Below is a small trained network, with its code and all its weights. Each question gives an input and a class and asks what happens when units are switched off, that is, made to give their printed mean instead of their output.

import numpy as np


def w(rows, s, z=0):
    codes = np.array(rows[::2]) - 128.0
    scale = np.full(codes.shape[1], s)
    scale[-1] = z or s
    return codes * scale


def norm(h):
    return h / np.sqrt((h * h).mean(-1, keepdims=True) + 1e-5)


def f(y):
    return y / 2 * (1 + np.tanh(0.7978845608 * (y + 0.044715 * y**3)))


def log_softmax(a):
    a = a - a.max(-1, keepdims=True)
    return a - np.log(np.exp(a).sum(-1, keepdims=True))


def net(x, mask):
    res = np.array(x, float).reshape(1, 8) / 4 @ E
    u = 0
    for l in range(4):
        y = f(norm(res) @ A[l][:, :-1].T + A[l][:, -1])
        res = res + np.where(mask[u : u + 7], y, B[l][:, -1]) @ B[l][:, :-1]
        u += 7
    return log_softmax(norm(res)[-1] @ U[:, :-1].T + U[:, -1])


A, B = {}, {}
E = w([
[145,211,146,1,141,183,148,167,83,130],'x0',
[159,170,58,53,174,31,116,135,142,32],'x1',
[153,206,113,69,71,73,91,197,29,109],'x2',
[110,70,187,93,149,63,101,111,94,191],'x3',
[49,32,178,42,208,96,105,165,191,101],'x4',
[254,138,220,115,100,89,157,173,152,90],'x5',
[116,80,74,94,135,184,40,65,185,146],'x6',
[234,66,94,100,199,162,95,36,95,156],'x7',
],0.007)
A[0] = w([
[187,84,122,91,198,103,131,59,82,178,139],'L0N1',
[124,164,2,71,173,152,95,89,140,86,134],'L0N2',
[147,225,124,78,115,100,121,151,86,124,96],'L0N3',
[100,160,114,113,129,108,117,161,96,114,59],'L0N4',
[22,117,128,57,173,108,108,161,123,151,95],'L0N5',
[139,147,116,126,159,110,200,158,105,92,72],'L0N6',
[90,96,146,192,149,167,115,58,165,165,3],'L0N7',
],0.0091,0.0061)
B[0] = w([
[166,40,211,113,156,95,42,102,112,141,240],'L0N1',
[107,172,51,147,1,240,42,82,184,95,254],'L0N2',
[231,209,156,170,108,51,199,186,89,162,210],'L0N3',
[115,140,136,86,101,55,142,79,39,107,135],'L0N4',
[84,133,224,91,178,168,210,175,24,41,214],'L0N5',
[175,169,127,142,100,120,143,34,138,134,146],'L0N6',
[220,194,118,64,56,89,182,99,212,173,175],'L0N7',
],0.0071,0.0063)
A[1] = w([
[72,139,87,125,160,124,175,148,190,146,1],'L1N1',
[108,108,2,110,173,150,88,74,116,69,72],'L1N2',
[149,222,98,84,137,181,135,122,9,178,106],'L1N3',
[61,172,106,144,125,109,146,185,172,108,15],'L1N4',
[31,96,127,92,135,94,168,143,136,137,54],'L1N5',
[119,140,119,207,177,139,208,80,203,71,78],'L1N6',
[133,214,52,171,124,138,191,166,122,140,57],'L1N7',
],0.008,0.005)
B[1] = w([
[84,152,125,113,104,102,141,129,27,201,117],'L1N1',
[108,147,109,124,155,131,1,113,211,128,202],'L1N2',
[114,166,118,225,112,218,153,102,184,78,254],'L1N3',
[108,91,181,149,146,55,109,81,97,136,137],'L1N4',
[56,152,129,112,194,147,97,145,83,122,162],'L1N5',
[122,180,51,195,145,161,143,146,50,116,176],'L1N6',
[141,142,153,127,129,102,243,77,76,85,197],'L1N7',
],0.0077,0.0044)
A[2] = w([
[152,182,108,90,123,149,91,109,1,182,49],'L2N1',
[141,192,100,96,68,143,106,143,20,167,60],'L2N2',
[60,126,117,127,149,174,120,156,121,146,105],'L2N3',
[93,90,125,152,111,220,139,82,158,224,66],'L2N4',
[67,107,131,82,150,126,96,145,161,183,82],'L2N5',
[85,88,121,90,153,106,81,132,151,178,104],'L2N6',
[142,126,125,83,140,54,162,147,112,135,1],'L2N7',
],0.0096,0.0045)
B[2] = w([
[119,130,38,243,136,231,73,247,189,61,178],'L2N1',
[30,214,130,246,102,236,185,159,176,2,218],'L2N2',
[205,79,180,204,159,101,148,53,14,100,185],'L2N3',
[182,131,60,180,59,199,114,31,236,41,252],'L2N4',
[101,181,186,184,160,145,239,119,65,92,186],'L2N5',
[79,167,89,200,114,130,188,150,46,126,204],'L2N6',
[136,119,148,157,52,66,166,3,161,134,131],'L2N7',
],0.0067,0.0039)
A[3] = w([
[124,140,165,186,121,174,205,148,160,185,114],'L3N1',
[167,143,123,28,90,138,65,140,152,120,3],'L3N2',
[174,222,154,93,114,117,112,178,120,119,180],'L3N3',
[187,104,176,60,149,240,149,155,141,123,83],'L3N4',
[170,106,131,158,115,83,111,172,120,139,70],'L3N5',
[2,114,141,54,151,106,143,155,138,96,90],'L3N6',
[152,191,132,23,98,85,105,165,102,109,147],'L3N7',
],0.0096,0.0022)
B[3] = w([
[97,213,56,95,140,159,86,119,102,70,254],'L3N1',
[69,204,118,79,111,52,154,169,127,116,175],'L3N2',
[202,125,120,148,152,110,254,138,103,159,236],'L3N3',
[59,87,139,50,226,155,47,142,74,175,208],'L3N4',
[115,69,116,158,101,147,158,164,112,232,139],'L3N5',
[56,134,134,180,146,213,95,93,64,114,207],'L3N6',
[206,140,102,150,66,89,221,47,162,129,175],'L3N7',
],0.0086,0.0046)
U = w([
[96,62,111,181,80,100,87,239,144,189,1],'0',
[186,156,115,102,173,130,158,190,105,221,2],'1',
[151,170,86,7,95,53,72,132,172,116,11],'2',
[226,32,199,122,113,15,181,86,136,203,136],'3',
[108,121,69,144,90,202,10,56,220,120,184],'4',
[115,240,105,183,72,146,241,139,91,63,184],'5',
[26,67,206,110,213,139,77,134,29,124,218],'6',
],0.013,0.0052)

Each question gives the input, the list of numbers given to net, and the class t.
The units are the neurons (one row each of A and B). Each row of codes is followed by its name. A weight is (code - 128) times the scale printed after its matrix; where a second scale follows, it is the last column's (A, B and U).
mask holds one flag per neuron, layer by layer. A switched-off neuron (its flag False) gives its mean, the last column of its row in B, instead of its output. The means were averaged over made-up inputs and are rounded, as every weight is.
A unit's drop is (log p(t) with every unit on - log p(t) with that unit switched off) / (log p(t) with every unit on - log p(t) with every unit switched off).
The circuit of an input: a set's keep is (log p(t) with only the set's units on - log p(t) with every unit switched off) / (log p(t) with every unit on - log p(t) with every unit switched off). Starting from the 12 units with the biggest drops (on a tie, the unit counted first), units are removed one at a time, each time the one whose removal leaves the highest keep (on an exact tie, the one counted first), for as long as the keep stays at least 0.8.
units of the circuit, in order: the units of the circuit, biggest drop first
unit that matters most: the unit with the biggest drop
top k neurons: the k neurons with the biggest drops, biggest first
k most important neurons of layer l: the k neurons of layer l with the biggest drops, biggest first
drop when u is switched off: that unit's drop, to one decimal
input [0,5,-4,5,6,7,2,6], class 6: units of the circuit, in order => [L3N4]
input [-2,0,-5,2,2,-2,-1,4], class 3: units of the circuit, in order => [L0N2, L0N7]
input [1,7,2,7,-5,-2,0,5], class 4: top 3 neurons => [L0N2, L2N1, L0N1]
input [-2,-1,5,0,5,4,1,-1], class 3: top 4 neurons => [L0N2, L3N7, L2N2, L3N1]
input [-7,5,8,7,-1,1,8,1], class 2: units of the circuit, in order => [L3N2, L1N3]
input [-2,6,2,-7,0,-5,-5,5], class 4: top 2 neurons => [L0N2, L1N2]
input [-7,-3,6,-1,-4,0,5,-2], class 4: top 3 neurons => [L0N3, L0N5, L3N3]
input [6,3,1,-6,-3,-7,3,1], class 4: top 2 neurons => [L0N2, L1N2]
input [-2,-6,-2,0,-2,-6,-4,0], class 4: top 3 neurons => [L2N4, L0N3, L0N5]
input [-7,-5,-3,0,6,-4,-8,7], class 3: top 2 neurons => [L0N2, L0N1]
input [-8,6,6,-5,4,-6,-7,3], class 2: units of the circuit, in order => [L1N2, L2N2, L1N3]
input [7,3,-7,-1,-5,-6,3,-8], class 4: top 2 neurons => [L0N2, L0N3]
input [4,7,-7,7,1,-4,2,5], class 6: 2 most important neurons of layer 0 => [L0N1, L0N5]
input [2,-2,5,-2,5,1,6,-4], class 6: unit that matters most => L0N5
input [4,1,-4,6,-6,6,1,7], class 3: top 4 neurons => [L0N1, L0N2, L2N2, L0N5]
input [-1,8,-7,-4,-7,0,-1,1], class 4: 2 most important neurons of layer 0 => [L0N2, L0N3]
input [-5,7,3,-1,-8,0,7,-1], class 4: top 2 neurons => [L0N2, L1N2]
input [-6,-4,5,-2,3,-2,6,-2], class 5: top 3 neurons => [L0N2, L2N5, L1N3]
input [0,-8,-4,-6,6,-7,3,-8], class 5: 3 most important neurons of layer 0 => [L0N7, L0N1, L0N4]
input [3,1,-7,3,8,-4,5,2], class 6: units of the circuit, in order => [L0N5]
input [-6,-3,5,-3,4,3,-5,-1], class 3: top 2 neurons => [L1N3, L2N2]
input [2,-3,-1,-2,6,1,-8,-6], class 6: 2 most important neurons of layer 0 => [L0N3, L0N7]
input [-3,-5,4,-2,-3,-3,0,3], class 4: drop when L0N3 is switched off => 0.6
input [3,1,-4,5,-1,0,-2,4], class 3: 2 most important neurons of layer 2 => [L2N2, L2N1]
input [-1,-2,4,4,1,3,6,5], class 6: drop when L3N3 is switched off => 0.1
